Below are the code and all the weights of a small trained network. Each question names an input and a class and asks about switching units off, where a switched-off unit gives its printed mean instead of its output.

import numpy as np


def w(rows, s, z=0):
    codes = np.array(rows[::2]) - 128.0
    scale = np.full(codes.shape[1], s)
    scale[-1] = z or s
    return codes * scale


def norm(h):
    return h / np.sqrt((h * h).mean(-1, keepdims=True) + 1e-5)


def f(y):
    return np.maximum(y, 0)


def log_softmax(a):
    a = a - a.max(-1, keepdims=True)
    return a - np.log(np.exp(a).sum(-1, keepdims=True))


def net(x, mask):
    res = np.array(x, float).reshape(1, 4) / 4 @ E
    u = 0
    for l in range(2):
        y = f(norm(res) @ A[l][:, :-1].T + A[l][:, -1])
        res = res + np.where(mask[u : u + 6], y, B[l][:, -1]) @ B[l][:, :-1]
        u += 6
    return log_softmax(norm(res)[-1] @ U[:, :-1].T + U[:, -1])


A, B = {}, {}
E = w([
[128,128,127],'x0',
[2,35,143],'x1',
[128,128,128],'x2',
[7,206,81],'x3',
],0.0032)
A[0] = w([
[22,5,196,5],'L0N0',
[42,230,113,177],'L0N1',
[39,33,184,212],'L0N2',
[196,195,216,2],'L0N3',
[207,26,222,246],'L0N4',
[13,207,2,127],'L0N5',
],0.0041,0.002)
B[0] = w([
[108,254,169,202],'L0N0',
[112,132,210,218],'L0N1',
[62,45,100,237],'L0N2',
[226,90,111,158],'L0N3',
[125,121,4,252],'L0N4',
[140,90,165,231],'L0N5',
],0.0069,0.0036)
A[1] = w([
[148,146,74,169],'L1N0',
[155,235,250,41],'L1N1',
[195,132,101,116],'L1N2',
[51,104,165,253],'L1N3',
[114,172,137,178],'L1N4',
[119,169,195,211],'L1N5',
],0.011,0.0039)
B[1] = w([
[125,155,215,185],'L1N0',
[51,254,96,196],'L1N1',
[145,171,129,188],'L1N2',
[216,127,100,255],'L1N3',
[85,73,166,165],'L1N4',
[54,128,169,199],'L1N5',
],0.0082,0.0072)
U = w([
[251,213,130,3],'0',
[45,229,195,171],'1',
[153,47,29,185],'2',
[47,34,225,156],'3',
],0.017,0.00047)

Each question gives the input, the list of numbers given to net, and the class t.
The units are the neurons (one row each of A and B). Each row of codes is followed by its name. A weight is (code - 128) times the scale printed after its matrix; where a second scale follows, it is the last column's (A, B and U).
mask holds one flag per neuron, layer by layer. A switched-off neuron (its flag False) gives its mean, the last column of its row in B, instead of its output. The means were averaged over made-up inputs and are rounded, as every weight is.
A unit's drop is (log p(t) with every unit on - log p(t) with that unit switched off) / (log p(t) with every unit on - log p(t) with every unit switched off).
The circuit of an input: a set's keep is (log p(t) with only the set's units on - log p(t) with every unit switched off) / (log p(t) with every unit on - log p(t) with every unit switched off). Starting from all 12 units, units are removed one at a time, each time the one whose removal leaves the highest keep (on an exact tie, the one counted first), for as long as the keep stays at least 0.8.
circuit, biggest first: the units of the circuit, biggest drop first
k most important neurons: the k neurons with the biggest drops, biggest first
k most important neurons of layer l: the k neurons of layer l with the biggest drops, biggest first
drop of u: that unit's drop, to one decimal
input [-7,8,-8,5], class 3: 2 most important neurons	[L1N1; L0N4]
input [-2,-7,1,1], class 1: 4 most important neurons	[L0N4; L1N3; L0N2; L1N1]
input [2,0,-2,-1], class 0: 2 most important neurons of layer 0	[L0N2; L0N4]
input [4,4,0,3], class 3: circuit, biggest first	[L1N1]
input [-6,3,4,0], class 2: circuit, biggest first	[L0N2; L1N3]
input [3,3,-6,8], class 3: 2 most important neurons	[L1N1; L0N4]
input [4,3,-3,3], class 3: 3 most important neurons	[L0N4; L0N2; L1N1]
input [-7,1,-4,2], class 3: 2 most important neurons of layer 1	[L1N5; L1N1]
input [2,-6,-3,2], class 1: 2 most important neurons	[L0N4; L1N3]
input [5,4,-3,3], class 3: 3 most important neurons of layer 0	[L0N4; L0N2; L0N0]
input [-3,3,6,6], class 3: 2 most important neurons of layer 0	[L0N4; L0N1]
input [7,1,3,-2], class 2: drop of L1N1	0.2
input [-7,3,0,8], class 3: drop of L1N1	0.4
input [-5,7,8,-6], class 2: drop of L1N0	0.0
input [-8,7,3,8], class 3: most important neuron	[L1N1]
